Below are the code and all the weights of a small trained network. Each question names an input and a target symbol and asks about switching units off, where a switched-off unit gives its printed mean instead of its output.

import numpy as np


def w(rows, s, z=0):
    codes = np.array(rows[::2]) - 128.0
    scale = np.full(codes.shape[1], s)
    scale[-1] = z or s
    return codes * scale


def f(y):
    return np.maximum(y, 0)


def softmax(a):
    e = np.exp(a - a.max(-1, keepdims=True))
    return e / e.sum(-1, keepdims=True)


def log_softmax(a):
    a = a - a.max(-1, keepdims=True)
    return a - np.log(np.exp(a).sum(-1, keepdims=True))


def net(x, mask):
    ids = ['ΞΩγηθμ'.index(c) for c in x.split()]
    T = len(ids)
    res = E[ids] + P[:T]
    q, k, v = (res @ M[0].T for M in (Q, K, V))
    z = softmax(np.where(np.tri(T) > 0, q @ k.T / 3**0.5, -1e9)) @ v
    res = res + np.where(mask[0], z, O[0][:, -1]) @ O[0][:, :-1]
    y = f(res @ A[0][:, :-1].T + A[0][:, -1])
    res = res + np.where(mask[1:17], y, B[0][:, -1]) @ B[0][:, :-1]
    return log_softmax(res[-1] @ U[:, :-1].T + U[:, -1])


Q, K, V, O, A, B = {}, {}, {}, {}, {}, {}
E = w([
[70,24,156,159],'Ξ',
[158,155,220,109],'Ω',
[68,181,172,1],'γ',
[27,163,93,100],'η',
[173,41,71,52],'θ',
[94,149,14,135],'μ',
],0.0085)
P = w([
[45,215,3,230],'0',
[85,223,171,183],'1',
[55,153,205,143],'2',
[69,136,208,102],'3',
[102,119,181,71],'4',
[110,100,170,44],'5',
[137,94,160,32],'6',
[143,80,153,22],'7',
[147,63,155,14],'8',
[146,52,147,5],'9',
[156,56,146,10],'10',
[162,41,151,7],'11',
],0.0022)
Q[0] = w([
[159,206,67,174],'h1',
[192,79,98,252],'h1',
[67,205,94,162],'h1',
],0.014)
K[0] = w([
[88,134,72,64],'h1',
[74,250,120,119],'h1',
[56,82,111,103],'h1',
],0.017)
V[0] = w([
[28,45,116,138],'h1',
[176,2,87,93],'h1',
[56,183,48,29],'h1',
],0.0093)
O[0] = w([
[2,94,112,118,253],'h1',
[97,77,158,21,86],'h1',
[88,241,64,105,243],'h1',
],0.009,0.0025)
A[0] = w([
[144,236,153,89,37],'n1',
[65,117,211,162,186],'n2',
[212,67,198,160,51],'n3',
[177,111,166,114,11],'n4',
[115,139,113,103,254],'n5',
[100,112,161,175,100],'n6',
[187,83,16,221,228],'n7',
[129,67,63,138,165],'n8',
[114,54,146,114,65],'n9',
[199,144,159,108,62],'n10',
[198,136,163,115,50],'n11',
[90,186,249,129,157],'n12',
[143,184,171,174,157],'n13',
[138,107,72,90,129],'n14',
[153,153,126,210,151],'n15',
[86,107,45,218,174],'n16',
],0.011,0.0029)
B[0] = w([
[87,225,29,141,206],'n1',
[225,97,153,94,232],'n2',
[24,125,194,13,165],'n3',
[88,131,121,47,137],'n4',
[94,64,130,100,253],'n5',
[113,170,83,145,144],'n6',
[240,78,56,224,163],'n7',
[187,66,118,91,167],'n8',
[104,210,185,157,175],'n9',
[100,160,120,36,150],'n10',
[107,190,115,38,148],'n11',
[207,70,112,191,233],'n12',
[220,168,167,109,176],'n13',
[136,89,89,87,171],'n14',
[197,186,137,173,157],'n15',
[83,95,254,160,241],'n16',
],0.022,0.0053)
U = w([
[75,102,99,31,228],'Ξ',
[140,171,176,52,83],'Ω',
[147,175,63,128,6],'γ',
[68,187,189,136,80],'η',
[160,77,208,110,161],'θ',
[254,112,112,207,223],'μ',
],0.0058,0.0023)

Each question gives the input, a string of symbols that net reads in full, and the target symbol t.
The units are the heads (3 rows each of Q, K, V and O) and the neurons (one row each of A and B). Each row of codes is followed by its name. A weight is (code - 128) times the scale printed after its matrix; where a second scale follows, it is the last column's (O, A, B and U).
mask holds one flag per unit, heads first, then neurons. A switched-off unit (its flag False) gives its mean, the last column of its rows in O or B, instead of its output. The means were averaged over made-up inputs and are rounded, as every weight is.
A unit's drop is (log p(t) with every unit on - log p(t) with that unit switched off) / (log p(t) with every unit on - log p(t) with every unit switched off).
The circuit of an input: a set's keep is (log p(t) with only the set's units on - log p(t) with every unit switched off) / (log p(t) with every unit on - log p(t) with every unit switched off). Starting from the 12 units with the biggest drops (on a tie, the unit counted first), units are removed one at a time, each time the one whose removal leaves the highest keep (on an exact tie, the one counted first), for as long as the keep stays at least 0.8.
circuit, biggest first: the units of the circuit, biggest drop first
unit that matters most: the unit with the biggest drop
k most important neurons: the k neurons with the biggest drops, biggest first
drop when u is switched off: that unit's drop, to one decimal
input Ω γ Ξ, target μ: unit that matters most -> h1
input μ μ η η, target η: circuit, biggest first -> (h1; n16; n1)
input Ω μ η θ, target μ: circuit, biggest first -> (h1; n7)
input Ω γ Ω Ω η, target μ: circuit, biggest first -> (h1; n3)
input γ η Ξ η, target θ: circuit, biggest first -> (h1; n2; n1)
input η η η η γ γ η γ η γ η, target η: circuit, biggest first -> (h1; n16; n2)
input η Ω η μ γ, target μ: circuit, biggest first -> (n12; n3)
input Ω η θ, target μ: circuit, biggest first -> (n7; h1)
input η η θ μ θ η η η Ω Ω, target Ξ: 2 most important neurons -> (n16; n10)
input Ω η η Ω Ω θ θ Ω Ξ η Ω, target Ξ: circuit, biggest first -> (h1; n3; n16)
input η Ξ η Ω, target μ: 2 most important neurons -> (n12; n16)
input η Ω γ, target μ: drop when n12 is switched off -> 0.4
input γ Ω μ γ μ γ Ω Ω, target Ω: drop when n11 is switched off -> 0.1
input Ω η η Ω μ, target μ: drop when h1 is switched off -> 0.6
input Ω η Ξ, target μ: drop when n5 is switched off -> 0.2
input γ η γ, target γ: most important neuron -> (n1)
